Each row is followed by its class number.
[ 0.02, -0.03, -0.01, -0.08, -0.12, -0.03,  0.00, -0.12, -0.01, -0.04,
 -0.08,  0.01, -0.14, -0.01,  0.13, -0.08, -0.02, -0.01, -0.09, -0.08,
 -0.03,  0.01, -0.05, -0.02]
0
[ 0.05,  0.05,  0.05, -0.01, -0.11,  0.00, -0.02, -0.14, -0.09,  0.04,
  0.04, -0.02,  0.06,  0.04,  0.01,  0.00,  0.02, -0.06, -0.02, -0.08,
  0.10,  0.03,  0.02,  0.01]
1
[ 0.08,  0.04, -0.03, -0.07,  0.04, -0.09, -0.02, -0.23,  0.06, -0.15,
  0.06, -0.03, -0.23,  0.01,  0.16,  0.00, -0.02, -0.06, -0.19, -0.13,
  0.00, -0.08, -0.03,  0.00]
1
[ 0.05,  0.04, -0.01, -0.08,  0.01, -0.06,  0.02, -0.12,  0.01, -0.04,
 -0.03,  0.00, -0.21, -0.02,  0.06,  0.12, -0.06, -0.07, -0.02, -0.06,
  0.04, -0.05,  0.06, -0.07]
1
[-0.02,  0.03,  0.04, -0.04, -0.03, -0.09, -0.01, -0.01, -0.01, -0.23,
 -0.11, -0.03, -0.21,  0.00,  0.06, -0.05,  0.04,  0.00, -0.06, -0.10,
 -0.09,  0.02,  0.07, -0.17]
2
[-0.01,  0.00, -0.01, -0.09,  0.08, -0.04,  0.00, -0.14, -0.02, -0.02,
 -0.04, -0.01, -0.12, -0.03,  0.05, -0.13,  0.02, -0.02, -0.13, -0.10,
  0.02,  0.04, -0.03, -0.13]
0
[ 0.04,  0.02,  0.02,  0.00, -0.18,  0.07,  0.00, -0.19, -0.04, -0.01,
  0.11, -0.01,  0.02,  0.06,  0.04,  0.00,  0.00, -0.06, -0.07, -0.07,
  0.02, -0.03, -0.01,  0.00]
1
[ 0.00, -0.06,  0.00,  0.01, -0.04,  0.02,  0.00, -0.01,  0.04, -0.03,
 -0.03,  0.02, -0.09, -0.06,  0.07, -0.06,  0.09, -0.02, -0.11, -0.09,
 -0.13, -0.01,  0.03, -0.19]
2
[-0.04,  0.05, -0.06, -0.05, -0.03,  0.09, -0.04, -0.15, -0.04, -0.06,
  0.02,  0.02,  0.04, -0.05,  0.06,  0.03, -0.04,  0.00, -0.11,  0.03,
 -0.01,  0.00, -0.01,  0.07]
1
[ 0.02,  0.08,  0.02, -0.08,  0.07, -0.12, -0.04,  0.00, -0.05, -0.04,
  0.01, -0.07, -0.22, -0.03,  0.08, -0.14,  0.04, -0.01, -0.10, -0.13,
  0.02,  0.08,  0.01, -0.07]
0
[-0.02,  0.00, -0.02, -0.04,  0.04, -0.08,  0.01,  0.06,  0.01, -0.05,
 -0.04, -0.04, -0.11, -0.03,  0.07, -0.06,  0.03,  0.00,  0.02, -0.03,
 -0.02,  0.03,  0.03, -0.09]
2
[ 0.01, -0.01, -0.04,  0.02,  0.16, -0.20,  0.07, -0.01,  0.10, -0.01,
  0.05, -0.01, -0.13, -0.03,  0.05, -0.03,  0.05, -0.02,  0.00, -0.11,
  0.03,  0.03, -0.03, -0.08]
2
[ 0.00, -0.01, -0.01, -0.05,  0.04, -0.16,  0.00, -0.13, -0.01, -0.04,
 -0.02,  0.02, -0.21, -0.03,  0.13, -0.17,  0.04, -0.01, -0.15, -0.09,
 -0.06,  0.03, -0.08, -0.09]
0
[ 0.09,  0.02,  0.05, -0.08,  0.03, -0.03,  0.03, -0.01, -0.03, -0.03,
 -0.02,  0.00, -0.22, -0.01,  0.04,  0.02,  0.07, -0.05, -0.02, -0.11,
  0.03,  0.01,  0.04, -0.13]
2
[-0.04,  0.00,  0.00, -0.11,  0.01, -0.06,  0.00,  0.16, -0.05, -0.09,
 -0.10,  0.02, -0.15, -0.06,  0.03, -0.09,  0.11,  0.05,  0.02,  0.05,
 -0.12,  0.00,  0.09, -0.21]
2
[ 0.03, -0.02,  0.02,  0.07, -0.15,  0.11,  0.00, -0.12, -0.13, -0.01,
 -0.04,  0.01, -0.06,  0.01,  0.08,  0.00,  0.00, -0.04, -0.06, -0.04,
 -0.02, -0.02,  0.03, -0.03]
1
[-0.12, -0.14, -0.08, -0.06, -0.03,  0.08,  0.01,  0.06,  0.06, -0.04,
 -0.10,  0.01, -0.05, -0.10, -0.01,  0.11,  0.11, -0.02,  0.07,  0.11,
 -0.08, -0.04,  0.02, -0.17]
2
[ 0.09,  0.01,  0.03, -0.04,  0.09, -0.09,  0.00, -0.13, -0.02,  0.00,
 -0.03, -0.01, -0.19,  0.00,  0.10, -0.16,  0.04,  0.02, -0.16, -0.12,
  0.03,  0.06, -0.07, -0.08]
0
